Each row has a class, written after it.
-38; -8; 9; -34; 23; 24; -20; -29; 6; 11; -61; -4; -1; 27; 11; -25; -12; -8; -12; -28; 17; -5; -12; -9; 32; 31; 25; 20; 18; 57; -39; 10
lag
-8; -16; 0; -20; -9; 4; 21; -5; 3; 4; -23; 16; -1; -16; 26; -30; -1; 3; 6; -5; 32; 17; -13; 35; -13; 0; 37; 17; -11; 9; 1; 18
Med
-5; 6; 3; 15; 11; 11; -28; -10; -11; -4; -11; 1; -4; 2; 6; -10; 5; -6; 2; -7; -5; -23; -9; -19; 20; 9; 11; 0; 24; 18; 0; -9
diz
-23; -16; -23; -45; -14; -26; 19; 16; -1; -20; -4; 15; 41; -7; 28; -15; -16; -1; -18; -22; 26; 17; 25; 29; -30; 20; -46; 10; -32; -1; -5; 24
rugo
52; 8; 12; 65; 3; 28; 14; -21; -43; 2; -14; -11; -64; -6; -38; -2; 30; 1; 38; 43; -22; -44; -49; 12; 24; -19; 114; 17; 41; 4; 27; -9
Febis
-59; 1; 11; -37; 27; -1; -29; -6; 35; 9; -22; 8; 29; 19; 50; -12; -31; -6; -41; -40; 36; 29; 23; -26; 19; 9; -66; -17; -13; 38; -45; -3
lag
-22; -14; -21; -17; -8; -9; 9; 7; 29; 3; -15; 11; 31; 7; 13; 3; -25; 1; -24; -46; 0; 28; 21; 15; -12; 4; -62; -2; -16; -5; -20; 21
resen
36; -7; -27; 23; -21; 0; 26; 15; 2; -3; 5; 9; -12; -8; -8; 9; 1; -3; 16; 11; -8; 6; -8; 23; -5; -22; 15; 7; 1; -21; 17; 6
Med
8; 0; 2; 15; 22; 13; -11; -11; -14; -5; -31; 8; -39; 9; 22; -24; 9; -13; 14; 9; 20; -33; -47; 13; 20; -10; 81; 61; 44; 43; 13; 8
rugo
14; 4; 3; 38; 14; 12; -17; 2; -5; -9; -12; 7; -17; 21; 4; 9; -2; -18; -2; -3; 12; -32; -27; -9; 27; -22; 10; 34; 38; 28; 0; -3
rugo
18; -8; -28; 12; -13; -10; 20; 14; 9; -6; -5; 9; 4; 3; -9; 13; -12; 0; -2; -14; -20; 14; 10; 17; -12; -12; -25; 3; -4; -20; 5; 14
resen
-22; -22; 0; -42; -16; -5; 20; -6; 12; 8; -26; 20; 14; -18; 42; -32; -6; 6; -2; -12; 38; 33; 2; 37; -17; 5; 17; 9; -24; 10; -5; 19
Med
28; 24; 17; 49; -1; 25; -26; -11; -17; -2; 12; -13; -18; 19; -29; 37; 15; -12; -2; 20; -27; -45; -10; -40; 39; -11; 3; -12; 34; 15; 2; -30
rugo
3; -10; -27; 34; 6; 11; 10; 6; 15; -5; -29; 5; -1; 25; -10; 3; -26; -12; -2; -41; 8; -3; -9; 19; 19; -4; -12; 23; 18; 7; -8; 15
lag
-17; -4; -7; -39; -5; 3; 0; -13; -5; 1; -24; -1; 14; -6; 6; -19; 5; -6; -9; -1; -7; 6; -3; 3; -6; 21; 16; -9; -9; 17; -13; 8
Med
-16; 0; 0; -79; 17; -35; -6; -1; 7; 2; -10; 23; -9; -22; 65; -34; 0; 8; -3; 26; 8; 34; -4; 3; -23; -10; 40; 17; -10; 20; -3; 10
resen
7; 12; 3; -3; -30; 17; -2; -21; 5; 17; 23; -26; 22; 2; -28; 34; 13; 9; -14; 9; -49; 9; 34; -31; 10; 10; -38; -75; -21; -19; -9; -18
Med
-1; 5; 1; 37; 10; 6; -24; 18; 6; -5; -9; 7; -6; 23; 1; 13; -6; -25; -8; -5; -5; -7; -7; -22; 18; -16; -31; 6; 22; 7; -6; -16
Giga
-1; -4; -10; -25; -20; -5; 9; -6; 13; 5; 14; -7; 28; 9; 4; 21; -12; 10; -22; -16; -10; 18; 32; -6; 0; 2; -47; -27; -24; -8; -14; 6
rugo
-26; 19; 11; 4; 2; 2; -29; 8; 19; -3; 14; -1; 28; 13; 5; 24; -16; -7; -27; -12; -2; 11; 40; -44; 20; 10; -90; -42; -9; 9; -23; -27
lag
-7; -3; -15; -2; -6; 3; 2; -2; -11; -12; -32; 2; 12; 7; -17; -5; -1; -9; -8; -17; -22; -11; 1; 9; -6; 21; -10; 4; 4; 11; -9; 9
resen
5; -14; -14; 8; 1; 1; 9; -3; 3; 9; -20; -1; -4; 12; 4; 0; -10; -8; -10; -19; -8; 16; -14; 17; 5; -12; 2; 3; -1; -8; -6; 11
Giga
-10; 6; -5; -24; 28; -13; -10; -1; -1; -5; -17; 14; -23; -6; 42; -30; -4; -7; 5; 16; 20; 8; -17; 4; 6; -4; 47; 28; 13; 28; 5; 1
lag
-56; -32; -5; -43; 0; -6; 18; 3; 28; 3; -37; 25; 36; -8; 60; -46; -24; 0; -21; -49; 65; 42; 8; 44; -29; 12; -28; 18; -32; 16; -17; 35
Med
-30; -17; 7; -6; -10; 7; 13; -2; 7; 2; -29; 3; 22; 1; 18; -24; -16; 2; -11; -41; 34; 10; 8; 22; -7; 20; -13; -3; -9; 10; -12; 13
talut
23; -7; -13; -14; -8; -12; 14; -5; -4; 10; 3; 1; -13; -4; 12; 0; 0; 4; 2; 14; -20; 20; -11; 14; 0; -20; 35; -7; -8; -18; 2; 2
Giga
16; 30; 18; 74; 1; 31; -32; -7; -13; -4; 11; -19; -13; 19; -44; 39; 11; -17; -4; 12; -31; -31; 5; -46; 45; 2; -31; -31; 27; 10; 3; -40
lag
22; 20; 5; -20; -12; -31; -1; 16; -12; -13; 43; 9; -18; -28; 15; -5; 14; 6; 11; 62; -23; 16; 11; -22; -20; -14; 19; -16; -12; -13; 25; -22
Febis
19; -2; -13; 23; 13; 17; 3; -14; -34; -10; -50; -3; -28; 8; -31; -8; 14; -16; 13; 4; -26; -43; -46; 20; 8; 9; 72; 37; 41; 21; 3; 10
resen
41; 8; 1; 26; -5; 19; 0; -25; -18; 18; -1; -20; -33; 13; -28; 21; 16; 1; 10; 26; -50; -16; -25; -10; 29; -17; 59; -23; 20; -12; 1; -16
Giga
0; -20; 4; 3; 12; 7; 13; -12; -10; 2; -49; 13; -28; -1; 23; -45; -2; 3; 12; -5; 31; -11; -50; 43; 3; -9; 85; 48; 24; 21; 1; 19
Febis
37; 24; -9; 11; -14; 6; 3; -10; -40; -11; 4; -13; -21; -14; -48; 15; 28; 0; 13; 43; -65; -29; -3; -11; -1; 17; 41; -27; 7; -8; 15; -18
resen
-27; -18; -9; -36; -8; -14; 24; 5; 11; -8; -10; 21; 27; -10; 44; -27; -21; 8; -12; -29; 47; 21; 15; 38; -22; 10; -12; 19; -26; 9; -7; 26
rugo
22; 4; -11; -32; -22; -15; 17; -4; -34; -16; 8; -2; 7; -14; -4; 3; 13; 4; 5; 32; -19; -12; 9; 11; -16; 14; 27; -9; -14; -5; 12; 1
rugo
-21; -4; 7; -45; 8; -28; -20; 11; 20; 7; 2; 17; 13; 4; 55; -10; -13; -4; -25; 2; 15; 38; 9; -15; -5; -20; -40; -12; -18; 1; -16; -7
Giga
8; 5; -2; 3; -2; -12; -24; 11; 2; -5; 10; 11; 11; -3; 12; 17; -7; -5; -7; -1; -5; 0; 16; -28; 12; -12; -40; -16; 8; -5; -4; -19
diz
-31; -20; 1; -32; -5; -6; 8; -15; 3; 3; -18; 11; 30; -16; 33; -26; -14; 13; -13; -36; 28; 27; 24; 17; -14; 21; -17; -15; -27; 3; -10; 17
diz
-21; -13; -7; -42; 11; -26; 1; 16; 12; -6; -19; 22; -4; -13; 62; -46; -12; -5; 0; -7; 44; 22; -11; 19; -18; -6; 19; 37; 3; 22; 6; 18
talut
8; -16; -19; -50; -12; -33; 27; 11; 13; 4; -1; 10; 9; -12; 43; -13; -19; 9; -8; -4; 9; 44; 16; 16; -21; -19; -4; -12; -24; -14; -3; 17
talut
10; 10; 8; 14; 5; 3; -13; -5; -14; -3; -2; -1; -29; -5; 2; -12; 14; -6; 12; 30; -14; -15; -21; -10; 11; -5; 46; 11; 24; 14; 12; -13
Febis
23; 5; 3; 23; 11; -4; -13; 3; -4; -1; -6; 7; -31; 5; 7; -2; 3; -8; 4; 22; -5; -12; -31; -9; 19; -35; 31; 16; 30; 8; 5; -11
Febis
9; -1; -16; -8; -1; -5; 15; -8; -27; -14; -22; 0; -6; -9; -11; -11; 2; -7; 7; 12; -8; -3; -3; 20; -6; 18; 35; 7; -2; 7; 13; 6
lag
30; 8; -1; -10; 8; -13; -7; 4; -12; -7; 7; 14; -25; -2; 31; 2; 5; -3; 7; 35; 10; -16; -24; -3; 12; -33; 42; 26; 20; 15; 7; -5
rugo
-14; -12; 3; 35; -9; 25; -2; -13; -10; -4; -26; 1; 17; -2; -10; -12; -6; -2; -3; -43; 17; -15; -1; 16; 12; 25; -9; 2; 6; 9; -6; 6
diz
11; -12; -6; 32; 12; 6; -4; 12; 9; -1; -32; 25; -25; 9; 26; -14; -4; -22; 9; -5; 31; -6; -44; 18; 15; -37; 29; 52; 34; 23; 6; 10
Med
25; 8; -13; 24; -3; 14; -1; -11; -1; 8; -8; -12; -15; 14; -27; 22; 5; 1; 0; 0; -45; -13; -9; -8; 20; -8; 13; -13; 19; -3; -8; -3
resen
-22; -25; -21; -5; -7; -7; 14; 13; 23; 3; -19; 10; 26; 14; 17; -7; -27; -6; -20; -46; 14; 32; 9; 26; -12; 1; -49; 7; -19; -13; -12; 21
Giga
12; 16; -3; 45; 6; 3; -13; 19; -1; -16; 5; 9; -11; 9; -4; 19; -9; -17; 0; 9; -1; -9; 6; -19; 22; -12; -28; -1; 16; 5; 6; -23
lag
15; -16; -10; 0; 17; 7; 11; -10; -26; -4; -54; -3; -28; 9; -1; -28; 4; -14; 14; -4; 6; -26; -50; 24; 7; -1; 86; 44; 39; 26; 2; 21
talut
-46; -25; -18; -42; 15; -6; -7; -4; 9; -4; -44; 15; 38; 3; 26; -34; -25; -7; -21; -62; 30; 9; 3; 12; -5; 32; -28; 23; -1; 27; -31; 31
diz
19; 25; 7; 22; -8; -7; -24; 13; 0; -7; 24; 3; -1; 4; -12; 38; 7; -8; -10; 26; -43; -2; 22; -45; 13; -17; -47; -35; 9; -9; -2; -33
resen
-24; -3; 8; 34; 7; 14; -19; 9; 12; -7; -14; 8; 22; 23; 16; 9; -15; -18; -25; -40; 37; -14; 4; -7; 17; -4; -71; 14; 11; 26; -15; 3
rugo
-47; -20; -6; -50; -2; -19; 16; 8; 19; -3; -30; 25; 30; -11; 55; -37; -22; 8; -21; -36; 42; 39; 17; 38; -34; 16; -31; 9; -33; 8; -16; 26
resen
2; -2; -10; 16; -1; -10; -13; 9; -8; -15; 2; 14; 3; -13; 13; -14; -1; -8; 6; -8; 7; -6; -3; 2; 0; 2; -4; 16; 13; 1; 16; -2
diz
-37; -25; -19; -99; -6; -40; 11; 3; 0; -8; -23; 22; 46; -22; 61; -38; -23; 13; -21; -21; 27; 42; 32; 23; -35; 24; -25; -13; -45; -4; -18; 22
diz
-19; 7; 8; 15; -3; 4; -35; 7; 9; -4; 7; 4; 31; 6; -1; 19; -11; -8; -23; -25; -2; -3; 31; -39; 19; 8; -86; -32; 2; 1; -16; -22
diz
31; 1; -9; 39; -13; 19; 10; -6; -9; 5; -7; -20; -13; 14; -37; 19; 3; -4; 6; -8; -30; -17; -7; -6; 22; -5; 13; -19; 21; -9; 1; -4
talut
-41; -14; -12; -60; 20; -24; -2; 15; 25; -3; -25; 32; 8; -11; 78; -48; -15; -10; -7; -8; 43; 37; -4; 16; -21; -4; 10; 33; -8; 29; -9; 23
Med
-14; -22; -20; -78; -1; -34; 11; -6; -15; -6; -25; 17; 23; -24; 47; -32; -10; 9; -7; -5; 15; 25; 9; 25; -24; 15; 18; 3; -23; 0; -6; 21
diz
34; 25; -4; -7; -6; -23; 5; 11; -26; -17; 34; 6; -31; -31; 10; 2; 16; 0; 22; 68; -19; 8; 6; -7; -11; -7; 46; -6; -7; -10; 38; -25
lag
-18; 8; 14; 30; 19; 24; -25; -14; -3; 1; -23; -8; -20; 15; -2; -21; 6; -12; -2; -8; -3; -25; -30; -15; 27; 8; 28; 15; 34; 34; -9; -7
Febis
